Here is a tiny trained network, its code and every weight. The questions are about switching its units off for an input and a target symbol, where a switched-off unit gives its printed mean instead of its output.

import numpy as np


def w(rows, s, z=0):
    codes = np.array(rows[::2]) - 128.0
    scale = np.full(codes.shape[1], s)
    scale[-1] = z or s
    return codes * scale


def f(y):
    return y / 2 * (1 + np.tanh(0.7978845608 * (y + 0.044715 * y**3)))


def softmax(a):
    e = np.exp(a - a.max(-1, keepdims=True))
    return e / e.sum(-1, keepdims=True)


def log_softmax(a):
    a = a - a.max(-1, keepdims=True)
    return a - np.log(np.exp(a).sum(-1, keepdims=True))


def net(x, mask):
    ids = ['ΔΠΣΩαεημτψ'.index(c) for c in x.split()]
    T = len(ids)
    res = E[ids] + P[:T]
    r = res
    for j in range(2):
        rows = slice(4 * j, 4 * j + 4)
        q, k, v = (r @ M[0][rows].T for M in (Q, K, V))
        z = softmax(np.where(np.tri(T) > 0, q @ k.T / 4**0.5, -1e9)) @ v
        o = O[0][rows]
        res = res + np.where(mask[j], z, o[:, -1]) @ o[:, :-1]
    y = f(res @ A[0][:, :-1].T + A[0][:, -1])
    res = res + np.where(mask[2:10], y, B[0][:, -1]) @ B[0][:, :-1]
    return log_softmax(res[-1] @ U[:, :-1].T + U[:, -1])


Q, K, V, O, A, B = {}, {}, {}, {}, {}, {}
E = w([
[92,118,68,24,116,229,107,145,225],'Δ',
[189,167,179,199,116,116,104,17,78],'Π',
[156,117,106,119,219,201,237,80,71],'Σ',
[90,234,70,133,194,132,145,141,123],'Ω',
[150,199,80,71,172,127,64,18,115],'α',
[36,177,202,154,52,205,143,114,99],'ε',
[184,29,113,44,61,167,139,10,116],'η',
[66,101,179,77,228,82,114,154,82],'μ',
[111,117,116,227,207,190,62,129,208],'τ',
[74,112,174,77,168,2,162,128,132],'ψ',
],0.0087)
P = w([
[202,148,189,95,119,88,253,243,250],'0',
[43,139,44,49,149,170,71,84,140],'1',
[50,157,73,77,173,153,52,74,125],'2',
[39,137,98,72,162,173,30,73,109],'3',
[34,150,131,80,151,148,51,57,111],'4',
[44,145,137,89,177,158,61,51,107],'5',
[46,137,163,91,172,165,62,47,92],'6',
[48,147,175,102,168,154,63,49,109],'7',
[51,150,185,102,183,159,88,32,115],'8',
[55,145,202,101,181,142,78,30,108],'9',
[46,145,214,114,185,148,92,37,120],'10',
[30,143,198,108,172,153,85,19,116],'11',
],0.004)
Q[0] = w([
[175,130,93,134,94,87,159,215,101],'head 1',
[55,139,169,95,172,174,95,23,155],'head 1',
[52,139,184,83,157,168,96,22,151],'head 1',
[224,113,78,183,89,104,136,220,116],'head 1',
[220,96,74,141,102,78,114,218,107],'head 2',
[213,101,58,143,89,92,123,224,125],'head 2',
[58,152,233,118,156,144,138,48,126],'head 2',
[109,136,255,123,65,68,165,147,91],'head 2',
],0.0086)
K[0] = w([
[76,99,104,108,154,129,67,78,59],'head 1',
[210,170,157,139,99,117,205,182,198],'head 1',
[227,188,152,128,93,120,208,183,206],'head 1',
[38,70,97,150,166,156,34,86,68],'head 1',
[56,137,2,125,118,153,69,89,110],'head 2',
[51,145,15,129,135,144,60,96,121],'head 2',
[223,129,225,114,112,122,201,168,156],'head 2',
[182,133,38,124,99,190,149,202,231],'head 2',
],0.0089)
V[0] = w([
[79,194,167,93,170,83,156,84,60],'head 1',
[81,155,134,105,115,219,62,81,89],'head 1',
[28,100,151,56,34,150,182,255,156],'head 1',
[111,147,66,1,145,111,115,111,179],'head 1',
[82,122,167,77,182,30,118,171,128],'head 2',
[195,90,157,148,75,55,57,36,161],'head 2',
[160,176,158,94,10,129,220,104,121],'head 2',
[63,254,132,198,57,123,89,112,122],'head 2',
],0.007)
O[0] = w([
[115,179,45,182,32,104,50,161,96,129],'head 1',
[34,66,3,140,176,121,156,214,78,67],'head 1',
[205,65,122,197,139,125,145,139,143,255],'head 1',
[225,194,50,113,137,181,215,187,101,171],'head 1',
[171,83,122,132,160,80,57,203,56,192],'head 2',
[143,145,34,29,113,51,61,72,204,67],'head 2',
[134,137,84,211,43,76,181,112,161,159],'head 2',
[121,166,71,215,176,119,125,24,94,121],'head 2',
],0.0066,0.0051)
A[0] = w([
[203,28,115,74,107,156,185,116,74,88],'neuron 1',
[48,81,143,142,94,58,201,120,88,179],'neuron 2',
[171,157,83,42,127,73,120,147,107,254],'neuron 3',
[134,131,139,100,143,156,97,198,254,134],'neuron 4',
[134,178,121,171,87,194,160,70,181,229],'neuron 5',
[71,194,142,192,217,165,110,233,170,152],'neuron 6',
[129,150,86,116,178,79,5,66,154,163],'neuron 7',
[155,129,106,180,163,11,142,185,125,218],'neuron 8',
],0.0071,0.003)
B[0] = w([
[49,75,181,102,41,53,194,64,44,150],'neuron 1',
[40,51,138,155,189,98,108,224,156,166],'neuron 2',
[118,174,120,20,211,126,72,131,99,155],'neuron 3',
[123,20,51,182,186,49,81,78,190,158],'neuron 4',
[148,179,121,177,75,174,122,99,187,254],'neuron 5',
[2,94,54,120,106,154,178,96,78,217],'neuron 6',
[130,69,121,169,99,74,101,107,11,183],'neuron 7',
[97,137,145,108,241,179,52,51,51,165],'neuron 8',
],0.0059,0.0048)
U = w([
[121,53,78,209,143,108,129,128,149,104],'Δ',
[245,176,139,144,137,87,81,90,123,132],'Π',
[84,178,199,136,54,150,140,198,162,128],'Σ',
[200,129,114,116,180,156,253,139,105,62],'Ω',
[97,243,40,96,152,115,160,156,87,70],'α',
[143,173,139,151,84,197,119,93,106,217],'ε',
[82,101,113,86,30,35,138,71,110,2],'η',
[89,96,192,74,212,127,103,106,123,119],'μ',
[148,101,60,73,131,130,129,147,246,153],'τ',
[110,53,132,98,144,81,95,217,55,195],'ψ',
],0.007,0.0044)

Each question gives the input, a string of symbols that net reads in full, and the target symbol t.
The units are the heads (4 rows each of Q, K, V and O) and the neurons (one row each of A and B). Each row of codes is followed by its name. A weight is (code - 128) times the scale printed after its matrix; where a second scale follows, it is the last column's (O, A, B and U).
mask holds one flag per unit, heads first, then neurons. A switched-off unit (its flag False) gives its mean, the last column of its rows in O or B, instead of its output. The means were averaged over made-up inputs and are rounded, as every weight is.
A unit's drop is (log p(t) with every unit on - log p(t) with that unit switched off) / (log p(t) with every unit on - log p(t) with every unit switched off).
The circuit of an input: a set's keep is (log p(t) with only the set's units on - log p(t) with every unit switched off) / (log p(t) with every unit on - log p(t) with every unit switched off). Starting from all 10 units, units are removed one at a time, each time the one whose removal leaves the highest keep (on an exact tie, the one counted first), for as long as the keep stays at least 0.8.
circuit, biggest first: the units of the circuit, biggest drop first
k most important neurons: the k neurons with the biggest drops, biggest first
heads that matter: for each layer, one digit per head in row order, 1 if its drop is at least 0.15 and else 0, layers parted by /
drop when u is switched off: that unit's drop, to one decimal
input Δ α Δ Δ ε τ Δ α μ α η, target Ω: circuit, biggest first => head 1
input τ ε ψ ψ α τ Δ μ Δ, target μ: circuit, biggest first => head 1; head 2
input Σ τ ψ ψ ε ψ ε ψ ε, target Σ: heads that matter => 01
input Δ μ μ Δ ψ ψ Ω Δ, target ψ: 2 most important neurons => neuron 1; neuron 5
input τ τ ε τ Ω ψ τ τ τ η, target μ: heads that matter => 11
input Δ τ Ω ε τ η ε Σ Ω, target Ω: heads that matter => 10
input ψ τ Π, target Π: heads that matter => 11
input ψ α Π μ η, target η: heads that matter => 01
input ε τ τ Δ, target Δ: circuit, biggest first => head 1; head 2
input ε μ ε ε Σ, target Δ: 2 most important neurons => neuron 2; neuron 3
input ψ Π ψ ψ ε ψ Δ τ Ω τ, target Π: 2 most important neurons => neuron 2; neuron 1
input ε τ Π ε η, target η: heads that matter => 10
input τ ε μ α, target μ: heads that matter => 11
input μ τ Δ, target ψ: circuit, biggest first => head 2
input τ α ψ μ α Σ, target μ: circuit, biggest first => head 1; head 2
input ψ τ ε ε μ ε τ α, target Π: drop when neuron 5 is switched off => 0.0
input ε ε ε Π, target Δ: drop when neuron 3 is switched off => 0.1
input τ Ω ε μ Σ, target μ: drop when head 1 is switched off => 0.8
input ε Δ ε ε ε ε ε μ, target Δ: drop when head 2 is switched off => 0.9
input τ ε ε τ η Δ α μ α, target μ: most important neuron => neuron 5
